Rows and whether each has a hidden trait (one of two labels; each part has its own)
[  8  37   4   5  -5   8  -4   2  -8   3  -7  -7 -42   5  20   0  -8   1
  -7 -19   5   0   1   3  25] -> K
[ -7  30   5   0  -3   3   4  -4  -4   0  -3   7 -35   5  22  -2 -10   0
  -1 -23   2  -5  -1   0  22] -> K
[ -2 -11   8   2 -12   9  18   8   1   6  -1 -18  -7   9  -8   7  -3   8
  -8 -11   7 -31   1 -10  22] -> N
[  4  22   7   8   0   9  10  -4  -6   3  -9 -18 -33   4  17   4  -6   6
  -6 -13  11   3  -2  -1  29] -> K
[ -7   0   9   7   1   5  17  -3   0   2  -4 -18 -21   1   7   2  -4   9
  -3 -11   8 -19  -3 -10  15] -> K
[-12 -32   7 -12 -17   0  21   6   8   9   9 -15  21  17 -15   4  -1   4
  -5  -9  -1 -26  -1 -14  11] -> N
[-23 -16   3  -3  -6   0  11  -2   6  -2  13  -9  25  19   1  -9  -8  -1
   3 -15  -6 -26   3 -15  10] -> K
[ -7  10  -1   3  -3   4  -4   0  -2  -2   0  -4 -25   9  12  -6  -9   0
  -2 -11   1  -8   2  -3  14] -> K
[-17 -19  12  -5  -7  -3  26   1   7   6   4 -19  18  17  -7   7  -2  10
  -5  -8   7 -27  -5 -14  10] -> N
[  2  -3   5   6 -10  10  11   5  -1   4   1 -24 -16  10   1   2  -5   3
  -7 -12   2 -25   3  -6  16] -> N
[ -2  10   7   6  -7  10  15   1   0   2  -3 -22 -14  10   4   3  -6   8
  -5 -13   5 -26   1  -8  17] -> K
[ 11  -6   3  -3 -22   9  12  15   3  11   2 -28 -11   8 -14   8   0   3
 -12 -14   0 -28   4  -9  18] -> N
[-16 -14   6   2  -1   2  19  -6   3  -1   4 -19  -2  13   7  -2  -5   5
  -1 -14   3 -19  -2 -13  12] -> K
[ -3  10   4   4  -3   5   5  -1  -2   0   0  -9 -22  10  11   0  -7   3
  -2 -17   4 -15   1  -7  16] -> K
[  0  -8  14   9   5   7  24  -3  -3   5 -11 -30 -17   5   5  11  -3  13
  -4  -7  17 -24  -8 -10  23] -> K
[-17   8   4   0   3   2   9  -5   0  -2   2  -4 -12  13  16   0  -8   4
   1 -16   3 -11  -2  -7  15] -> K
[ -3  -7   8   5  -6   9  15   2  -1   3  -1 -23 -12   8   1   2  -5   7
  -5 -10   5 -26   0  -9  20] -> K
[  1 -12   9  -1 -15   3  20   7   3  11  -1 -28  -3   8  -1  10   0   9
  -7  -8   8 -29  -2  -9  22] -> N
[ -8  11   3   4  -3   7   7  -1  -2   0   0  -8 -30   9  13  -5  -9   1
  -2 -15   6 -11   2  -6  18] -> K
[ -1  14  11  10   2   8  15  -1  -5   4 -10 -19 -32   9  12   6  -6   6
  -5 -10  14  -8  -4  -7  31] -> K
[ -7  17   5   4   0   5   9  -3  -4   1  -2  -7 -21   4  14  -1  -8   4
  -1 -15   4 -15  -1  -5  18] -> K
[ -5 -28  13  -4 -10   1  30   3   7  11  -1 -25  14  11 -10  12   2  12
  -7  -6  11 -30  -7 -12  24] -> N
[-20 -30  16   0   1   0  38  -6   5   6  -2 -19  20  13   1  10  -2  17
  -2  -6  14 -36 -11 -15   4] -> N
[ -3   1  10   2  -8   5  31   3   3  12  -2 -30   0   9  -4  10  -1  11
  -7  -7  10 -32  -5 -13  12] -> N
[-17  30   7  -2   0   1   8  -8  -4   0   1   9 -17   8  23  -4 -10   7
   1 -16   4   1  -3   3  21] -> K
[-11  28   8   0   3   2   5  -8  -5   2  -5   7 -24   3  24   0 -11   4
  -1 -15  10  -3  -5   0  25] -> K
[-10 -10   5   4  -3   5  17  -2   2   0   2 -21  -6  15   4   1  -3   7
  -2 -11   6 -29  -1 -19  13] -> K
